Here is a tiny trained network, its code and every weight. The questions are about switching its units off for an input and a target symbol, where a switched-off unit gives its printed mean instead of its output.

import numpy as np


def w(rows, s, z=0):
    codes = np.array(rows[::2]) - 128.0
    scale = np.full(codes.shape[1], s)
    scale[-1] = z or s
    return codes * scale


def f(y):
    return y / 2 * (1 + np.tanh(0.7978845608 * (y + 0.044715 * y**3)))


def softmax(a):
    e = np.exp(a - a.max(-1, keepdims=True))
    return e / e.sum(-1, keepdims=True)


def log_softmax(a):
    a = a - a.max(-1, keepdims=True)
    return a - np.log(np.exp(a).sum(-1, keepdims=True))


def net(x, mask):
    ids = ['ΓΔΘΛαεζμξστω'.index(c) for c in x.split()]
    T = len(ids)
    res = E[ids] + P[:T]
    r = res
    for j in range(3):
        rows = slice(4 * j, 4 * j + 4)
        q, k, v = (r @ M[0][rows].T for M in (Q, K, V))
        z = softmax(np.where(np.tri(T) > 0, q @ k.T / 4**0.5, -1e9)) @ v
        o = O[0][rows]
        res = res + np.where(mask[j], z, o[:, -1]) @ o[:, :-1]
    y = f(res @ A[0][:, :-1].T + A[0][:, -1])
    res = res + np.where(mask[3:19], y, B[0][:, -1]) @ B[0][:, :-1]
    return log_softmax(res[-1] @ U[:, :-1].T + U[:, -1])


Q, K, V, O, A, B = {}, {}, {}, {}, {}, {}
E = w([
[130,8,134],'Γ',
[90,114,117],'Δ',
[220,108,250],'Θ',
[109,107,99],'Λ',
[106,139,108],'α',
[89,151,123],'ε',
[109,172,109],'ζ',
[115,130,97],'μ',
[143,10,106],'ξ',
[91,193,128],'σ',
[102,122,106],'τ',
[98,130,112],'ω',
],0.019)
P = w([
[201,125,140],'0',
[152,128,174],'1',
[133,125,97],'2',
[113,129,184],'3',
[90,124,79],'4',
[79,129,196],'5',
[50,125,60],'6',
[42,129,210],'7',
[7,126,38],'8',
[2,124,227],'9',
],0.022)
Q[0] = w([
[110,99,131],'head 0',
[112,192,92],'head 0',
[144,151,169],'head 0',
[110,108,133],'head 0',
[220,109,141],'head 1',
[121,154,34],'head 1',
[119,134,3],'head 1',
[56,128,87],'head 1',
[65,217,130],'head 2',
[92,93,79],'head 2',
[141,153,91],'head 2',
[163,126,148],'head 2',
],0.019)
K[0] = w([
[83,141,140],'head 0',
[107,112,109],'head 0',
[171,76,127],'head 0',
[119,152,138],'head 0',
[253,155,115],'head 1',
[135,95,245],'head 1',
[90,141,172],'head 1',
[2,115,190],'head 1',
[94,121,59],'head 2',
[47,126,156],'head 2',
[114,111,122],'head 2',
[196,121,173],'head 2',
],0.02)
V[0] = w([
[153,170,139],'head 0',
[164,121,118],'head 0',
[127,156,105],'head 0',
[161,132,134],'head 0',
[122,23,94],'head 1',
[136,249,103],'head 1',
[87,135,200],'head 1',
[68,116,164],'head 1',
[139,163,146],'head 2',
[121,90,163],'head 2',
[140,113,106],'head 2',
[115,120,151],'head 2',
],0.015)
O[0] = w([
[113,164,170,129],'head 0',
[60,109,182,81],'head 0',
[77,107,129,107],'head 0',
[84,145,146,106],'head 0',
[255,211,48,109],'head 1',
[19,44,148,119],'head 1',
[134,154,228,238],'head 1',
[184,163,195,255],'head 1',
[112,141,186,91],'head 2',
[197,191,134,94],'head 2',
[110,133,150,129],'head 2',
[154,135,131,124],'head 2',
],0.0078,0.0047)
A[0] = w([
[172,124,36,114],'neuron 0',
[157,202,131,212],'neuron 1',
[167,200,104,206],'neuron 2',
[189,145,163,224],'neuron 3',
[92,202,71,214],'neuron 4',
[202,44,210,92],'neuron 5',
[54,161,10,124],'neuron 6',
[193,104,185,15],'neuron 7',
[158,173,78,147],'neuron 8',
[216,141,108,60],'neuron 9',
[83,92,172,2],'neuron 10',
[75,146,47,130],'neuron 11',
[213,193,119,54],'neuron 12',
[31,93,41,183],'neuron 13',
[167,45,47,211],'neuron 14',
[141,145,168,89],'neuron 15',
],0.012,0.0096)
B[0] = w([
[72,156,145,177],'neuron 0',
[82,54,117,233],'neuron 1',
[90,71,67,226],'neuron 2',
[71,69,65,228],'neuron 3',
[251,84,143,212],'neuron 4',
[255,140,121,189],'neuron 5',
[178,198,23,159],'neuron 6',
[39,156,59,151],'neuron 7',
[68,139,64,186],'neuron 8',
[131,150,213,185],'neuron 9',
[138,89,2,192],'neuron 10',
[120,203,53,149],'neuron 11',
[202,169,215,211],'neuron 12',
[154,240,152,253],'neuron 13',
[157,100,140,161],'neuron 14',
[90,109,111,147],'neuron 15',
],0.0089,0.011)
U = w([
[191,87,164,216],'Γ',
[96,53,90,185],'Δ',
[52,43,190,146],'Θ',
[104,125,26,2],'Λ',
[179,206,160,139],'α',
[117,184,254,214],'ε',
[92,196,78,48],'ζ',
[183,213,99,29],'μ',
[190,142,88,28],'ξ',
[17,120,79,27],'σ',
[124,140,75,151],'τ',
[134,146,118,208],'ω',
],0.012,0.007)

Each question gives the input, a string of symbols that net reads in full, and the target symbol t.
The units are the heads (4 rows each of Q, K, V and O) and the neurons (one row each of A and B). Each row of codes is followed by its name. A weight is (code - 128) times the scale printed after its matrix; where a second scale follows, it is the last column's (O, A, B and U).
mask holds one flag per unit, heads first, then neurons. A switched-off unit (its flag False) gives its mean, the last column of its rows in O or B, instead of its output. The means were averaged over made-up inputs and are rounded, as every weight is.
A unit's drop is (log p(t) with every unit on - log p(t) with that unit switched off) / (log p(t) with every unit on - log p(t) with every unit switched off).
The circuit of an input: a set's keep is (log p(t) with only the set's units on - log p(t) with every unit switched off) / (log p(t) with every unit on - log p(t) with every unit switched off). Starting from the 12 units with the biggest drops (on a tie, the unit counted first), units are removed one at a time, each time the one whose removal leaves the highest keep (on an exact tie, the one counted first), for as long as the keep stays at least 0.8.
circuit, biggest first: the units of the circuit, biggest drop first
unit that matters most: the unit with the biggest drop
k most important neurons: the k neurons with the biggest drops, biggest first
which heads matter: for each layer, one digit per head in row order, 1 if its drop is at least 0.15 and else 0, layers parted by /
input Γ Θ Λ ε Γ ε ε Θ σ, target Θ: which heads matter => 010
input τ Θ ε μ ε μ Θ, target Δ: unit that matters most => head 2
input Δ ε τ, target ε: which heads matter => 010
input τ Θ α ε Δ Θ ζ τ, target ζ: which heads matter => 011
input τ α ζ μ Θ ε ζ, target ε: which heads matter => 010
input Δ τ μ ε Γ ω α σ, target α: which heads matter => 011
input Δ Λ ξ Δ μ ω ζ μ, target ζ: which heads matter => 011
input Λ ε ε ε ε, target ε: circuit, biggest first => (head 1; neuron 2)
input μ Θ ω Θ ε ζ Θ ε ε Δ, target ε: which heads matter => 101
input Λ Θ ζ ε μ μ μ Γ μ, target Γ: 4 most important neurons => (neuron 12; neuron 9; neuron 4; neuron 1)
input Θ ζ ε ζ Δ ε Γ, target Γ: circuit, biggest first => (head 1; neuron 5)
input μ ε σ Λ, target σ: circuit, biggest first => (head 1; neuron 4)
input Θ ζ ε ε Θ ε σ Δ, target σ: 3 most important neurons => (neuron 10; neuron 4; neuron 12)
input Γ Δ ε μ ε σ μ, target σ: circuit, biggest first => (head 1; neuron 10; neuron 4)
input ε ε μ Γ ζ Γ ω, target Γ: 3 most important neurons => (neuron 12; neuron 9; neuron 4)
input Θ σ Θ ω μ ω Λ ε Δ Θ, target Θ: unit that matters most => head 0
input ω Θ σ ε τ σ ε σ ξ, target Γ: 2 most important neurons => (neuron 5; neuron 3)
input ε Γ ζ Γ ε Λ, target ε: circuit, biggest first => (neuron 2; neuron 10)
input Λ ε Θ Θ Γ τ, target Γ: 2 most important neurons => (neuron 12; neuron 9)
input ζ τ τ ε τ Θ, target Γ: circuit, biggest first => (neuron 5)
input Θ ε ε ε, target ε: 3 most important neurons => (neuron 3; neuron 2; neuron 1)
input ε σ Θ μ, target Θ: which heads matter => 000
input μ ε Δ α Δ, target α: which heads matter => 010
input Θ Δ ε Θ ε μ α α, target α: which heads matter => 011
